Below are the code and all the weights of a small trained network. Each question names an input and a target symbol and asks about switching units off, where a switched-off unit gives its printed mean instead of its output.

import numpy as np


def w(rows, s, z=0):
    codes = np.array(rows[::2]) - 128.0
    scale = np.full(codes.shape[1], s)
    scale[-1] = z or s
    return codes * scale


def norm(h):
    return h / np.sqrt((h * h).mean(-1, keepdims=True) + 1e-5)


def f(y):
    return np.maximum(y, 0)


def softmax(a):
    e = np.exp(a - a.max(-1, keepdims=True))
    return e / e.sum(-1, keepdims=True)


def log_softmax(a):
    a = a - a.max(-1, keepdims=True)
    return a - np.log(np.exp(a).sum(-1, keepdims=True))


def net(x, mask):
    ids = ['ΞΠΦΨαβγεζηθλμστω'.index(c) for c in x.split()]
    T = len(ids)
    res = E[ids] + P[:T]
    r = norm(res)
    for j in range(2):
        rows = slice(3 * j, 3 * j + 3)
        q, k, v = (r @ M[0][rows].T for M in (Q, K, V))
        z = softmax(np.where(np.tri(T) > 0, q @ k.T / 3**0.5, -1e9)) @ v
        o = O[0][rows]
        res = res + np.where(mask[j], z, o[:, -1]) @ o[:, :-1]
    y = f(norm(res) @ A[0][:, :-1].T + A[0][:, -1])
    res = res + np.where(mask[2:14], y, B[0][:, -1]) @ B[0][:, :-1]
    return log_softmax(norm(res)[-1] @ U[:, :-1].T + U[:, -1])


Q, K, V, O, A, B = {}, {}, {}, {}, {}, {}
E = w([
[69,171,164,128],'Ξ',
[191,108,118,194],'Π',
[82,146,227,95],'Φ',
[76,144,219,114],'Ψ',
[95,145,201,118],'α',
[76,188,141,95],'β',
[90,159,124,122],'γ',
[185,70,212,239],'ε',
[73,142,193,83],'ζ',
[108,229,86,133],'η',
[219,100,155,217],'θ',
[88,112,214,115],'λ',
[78,129,219,141],'μ',
[251,119,114,136],'σ',
[99,227,154,121],'τ',
[68,197,183,101],'ω',
],0.018)
P = w([
[177,117,4,190],'0',
[135,216,139,156],'1',
[133,201,165,144],'2',
[129,198,160,134],'3',
[135,191,172,129],'4',
[131,191,158,121],'5',
[127,186,165,117],'6',
[129,180,182,115],'7',
[131,177,180,114],'8',
[132,180,168,109],'9',
[129,172,182,110],'10',
[132,166,196,109],'11',
[136,165,179,110],'12',
[130,165,182,105],'13',
],0.011)
Q[0] = w([
[110,134,102,187],'h1',
[137,50,66,111],'h1',
[82,253,164,84],'h1',
[99,219,128,116],'h2',
[156,195,54,154],'h2',
[187,167,140,55],'h2',
],0.019)
K[0] = w([
[75,146,158,187],'h1',
[217,218,223,60],'h1',
[3,5,9,93],'h1',
[73,232,177,93],'h2',
[100,180,10,147],'h2',
[178,178,135,7],'h2',
],0.014)
V[0] = w([
[4,145,165,200],'h1',
[108,16,96,213],'h1',
[218,215,229,205],'h1',
[153,62,154,112],'h2',
[90,100,86,85],'h2',
[106,94,130,190],'h2',
],0.018)
O[0] = w([
[73,181,211,222,250],'h1',
[143,86,250,113,138],'h1',
[207,255,141,47,145],'h1',
[141,169,68,148,55],'h2',
[140,145,158,160,78],'h2',
[138,169,134,100,90],'h2',
],0.017,0.014)
A[0] = w([
[115,133,188,100,251],'n1',
[253,140,121,216,84],'n2',
[214,122,142,135,74],'n3',
[150,89,97,116,91],'n4',
[119,129,106,128,117],'n5',
[193,151,167,143,62],'n6',
[95,112,110,74,25],'n7',
[110,155,105,119,127],'n8',
[204,106,134,109,76],'n9',
[155,124,132,130,141],'n10',
[103,94,135,156,140],'n11',
[115,65,115,146,119],'n12',
],0.027,0.0028)
B[0] = w([
[156,104,60,134,253],'n1',
[116,48,203,251,159],'n2',
[122,132,148,202,172],'n3',
[152,184,133,137,135],'n4',
[135,123,154,122,132],'n5',
[89,84,90,71,209],'n6',
[122,146,89,182,151],'n7',
[123,89,92,128,155],'n8',
[123,168,164,173,170],'n9',
[130,133,143,141,143],'n10',
[197,148,147,93,207],'n11',
[55,132,90,94,189],'n12',
],0.033,0.012)
U = w([
[68,236,188,139,35],'Ξ',
[203,50,101,143,106],'Π',
[97,157,214,100,108],'Φ',
[73,197,94,173,42],'Ψ',
[118,200,146,32,220],'α',
[145,63,203,115,140],'β',
[97,201,92,135,150],'γ',
[108,185,72,97,206],'ε',
[43,145,97,58,49],'ζ',
[204,215,105,186,110],'η',
[25,78,131,195,116],'θ',
[162,125,179,255,5],'λ',
[192,133,130,93,250],'μ',
[130,101,7,178,166],'σ',
[161,119,156,75,230],'τ',
[116,25,84,62,119],'ω',
],0.015,0.0022)

Each question gives the input, a string of symbols that net reads in full, and the target symbol t.
The units are the heads (3 rows each of Q, K, V and O) and the neurons (one row each of A and B). Each row of codes is followed by its name. A weight is (code - 128) times the scale printed after its matrix; where a second scale follows, it is the last column's (O, A, B and U).
mask holds one flag per unit, heads first, then neurons. A switched-off unit (its flag False) gives its mean, the last column of its rows in O or B, instead of its output. The means were averaged over made-up inputs and are rounded, as every weight is.
A unit's drop is (log p(t) with every unit on - log p(t) with that unit switched off) / (log p(t) with every unit on - log p(t) with every unit switched off).
The circuit of an input: a set's keep is (log p(t) with only the set's units on - log p(t) with every unit switched off) / (log p(t) with every unit on - log p(t) with every unit switched off). Starting from the 12 units with the biggest drops (on a tie, the unit counted first), units are removed one at a time, each time the one whose removal leaves the highest keep (on an exact tie, the one counted first), for as long as the keep stays at least 0.8.
circuit, biggest first: the units of the circuit, biggest drop first
k most important neurons: the k neurons with the biggest drops, biggest first
which heads matter: for each layer, one digit per head in row order, 1 if its drop is at least 0.15 and else 0, layers parted by /
drop of u: that unit's drop, to one decimal
input α ε η β γ, target α: which heads matter	10
input μ ζ Π ζ β τ ζ, target Φ: circuit, biggest first	[h1]
input Ψ η Ψ ζ, target Ξ: which heads matter	10
input γ η η η Ψ γ η Ψ μ μ η α ζ η, target ω: which heads matter	10
input γ α ε η Π Ψ α η ε σ γ, target ω: which heads matter	10
input γ ζ β, target ω: circuit, biggest first	[h1; n11]
input η Π ζ Φ γ σ Ψ γ η Ψ λ, target σ: which heads matter	00
input η η η σ η μ, target σ: which heads matter	00
input α λ β λ α ζ η τ, target α: circuit, biggest first	[h1; n6]
input α γ η μ σ τ ζ, target α: circuit, biggest first	[h1; n6]
input Ξ ζ ω ζ μ Π β ε ζ, target λ: 3 most important neurons	[n6; n12; n1]
input γ ζ θ λ, target ω: circuit, biggest first	[h1; n12; n11]
input β ζ γ ζ Ψ Π Ψ ε ε σ ζ ζ, target ζ: 2 most important neurons	[n12; n1]
input η α γ, target σ: circuit, biggest first	[h1]
input Ξ λ ζ β Ψ, target λ: 3 most important neurons	[n12; n1; n6]
input Ξ η α Ψ ω, target λ: 3 most important neurons	[n12; n6; n1]
input γ η Ψ ζ ζ ω ε γ λ Ψ, target ω: 2 most important neurons	[n12; n11]
input α ζ Φ σ β γ η η, target α: 2 most important neurons	[n6; n1]
input γ α τ γ η, target ω: drop of n12	0.1
input σ β σ α, target η: drop of n9	0.2
input Π θ ζ μ λ ε ζ ζ ζ ζ η ζ ζ Ξ, target Π: most important neuron	[n1]
input θ Π ζ σ θ η θ ζ γ ζ θ σ ζ, target μ: drop of n10	0.0
